Below are the code and all the weights of a small trained network. Each question names an input and a class and asks about switching units off, where a switched-off unit gives its printed mean instead of its output.

import numpy as np


def w(rows, s, z=0):
    codes = np.array(rows[::2]) - 128.0
    scale = np.full(codes.shape[1], s)
    scale[-1] = z or s
    return codes * scale


def f(y):
    return y / 2 * (1 + np.tanh(0.7978845608 * (y + 0.044715 * y**3)))


def log_softmax(a):
    a = a - a.max(-1, keepdims=True)
    return a - np.log(np.exp(a).sum(-1, keepdims=True))


def net(x, mask):
    res = np.array(x, float).reshape(1, 8) / 4 @ E
    y = f(res @ A[0][:, :-1].T + A[0][:, -1])
    res = res + np.where(mask, y, B[0][:, -1]) @ B[0][:, :-1]
    return log_softmax(res[-1] @ U[:, :-1].T + U[:, -1])


A, B = {}, {}
E = w([
[125,132,131],'x0',
[131,129,126],'x1',
[135,119,122],'x2',
[244,253,101],'x3',
[127,128,135],'x4',
[83,183,185],'x5',
[238,76,245],'x6',
[123,136,132],'x7',
],0.0065)
A[0] = w([
[54,74,158,54],'neuron 1',
[163,234,156,92],'neuron 2',
[72,188,223,161],'neuron 3',
[89,180,4,92],'neuron 4',
[199,80,249,44],'neuron 5',
[88,142,13,72],'neuron 6',
[160,96,162,252],'neuron 7',
[169,254,137,79],'neuron 8',
[204,227,89,92],'neuron 9',
[62,77,154,65],'neuron 10',
[229,68,251,83],'neuron 11',
[165,60,49,203],'neuron 12',
[242,164,63,94],'neuron 13',
[164,77,97,250],'neuron 14',
[85,53,136,49],'neuron 15',
[45,83,182,58],'neuron 16',
[111,168,249,254],'neuron 17',
[158,168,130,76],'neuron 18',
[89,202,208,130],'neuron 19',
[46,16,200,131],'neuron 20',
],0.008,0.0063)
B[0] = w([
[174,80,183,148],'neuron 1',
[164,63,123,161],'neuron 2',
[138,185,62,180],'neuron 3',
[110,139,190,197],'neuron 4',
[59,105,244,187],'neuron 5',
[84,95,227,173],'neuron 6',
[137,202,49,234],'neuron 7',
[147,73,179,170],'neuron 8',
[128,33,132,179],'neuron 9',
[167,83,156,145],'neuron 10',
[57,160,222,221],'neuron 11',
[129,190,93,196],'neuron 12',
[132,91,119,171],'neuron 13',
[153,216,76,226],'neuron 14',
[155,85,139,138],'neuron 15',
[177,81,170,153],'neuron 16',
[140,164,66,255],'neuron 17',
[131,85,142,121],'neuron 18',
[156,156,71,157],'neuron 19',
[185,90,96,229],'neuron 20',
],0.011,0.0064)
U = w([
[120,121,104,254],'0',
[220,14,158,53],'1',
[99,135,112,182],'2',
[1,116,203,22],'3',
[110,123,100,141],'4',
],0.01,0.0057)

Each question gives the input, the list of numbers given to net, and the class t.
The units are the neurons (one row each of A and B). Each row of codes is followed by its name. A weight is (code - 128) times the scale printed after its matrix; where a second scale follows, it is the last column's (A, B and U).
mask holds one flag per neuron, in row order. A switched-off neuron (its flag False) gives its mean, the last column of its row in B, instead of its output. The means were averaged over made-up inputs and are rounded, as every weight is.
A unit's drop is (log p(t) with every unit on - log p(t) with that unit switched off) / (log p(t) with every unit on - log p(t) with every unit switched off).
The circuit of an input: a set's keep is (log p(t) with only the set's units on - log p(t) with every unit switched off) / (log p(t) with every unit on - log p(t) with every unit switched off). Starting from the 12 units with the biggest drops (on a tie, the unit counted first), units are removed one at a time, each time the one whose removal leaves the highest keep (on an exact tie, the one counted first), for as long as the keep stays at least 0.8.
units of the circuit, in order: the units of the circuit, biggest drop first
unit that matters most: the unit with the biggest drop
k most important neurons: the k neurons with the biggest drops, biggest first
drop when u is switched off: that unit's drop, to one decimal
input [0,1,-4,3,7,1,5,1], class 3: unit that matters most => neuron 11
input [0,8,1,7,-7,1,-3,-7], class 1: units of the circuit, in order => neuron 9; neuron 8; neuron 2
input [-1,6,-3,3,-5,-5,7,-7], class 3: 2 most important neurons => neuron 11; neuron 5
input [-4,2,0,3,-6,1,-4,0], class 3: units of the circuit, in order => neuron 20; neuron 7
input [0,1,6,7,5,-3,-8,-3], class 3: units of the circuit, in order => neuron 6; neuron 4
input [-8,5,4,-8,-1,5,7,6], class 1: 2 most important neurons => neuron 20; neuron 16
input [-6,3,1,-2,-5,-3,-7,2], class 3: units of the circuit, in order => neuron 6; neuron 4
input [-6,-2,4,1,-1,1,-7,1], class 3: 2 most important neurons => neuron 6; neuron 4
input [7,6,-1,-7,-8,1,3,0], class 1: 3 most important neurons => neuron 20; neuron 16; neuron 1
input [-4,-5,-5,4,0,-3,-7,-5], class 3: drop when neuron 4 is switched off => 0.2
input [2,6,-4,-2,4,1,6,-1], class 3: drop when neuron 11 is switched off => 1.3
input [6,-7,-4,0,2,0,6,0], class 3: drop when neuron 11 is switched off => 0.9
input [8,5,1,-8,8,-5,3,2], class 1: drop when neuron 1 is switched off => 0.1
input [-5,-4,-3,0,3,-3,5,-8], class 3: units of the circuit, in order => neuron 11
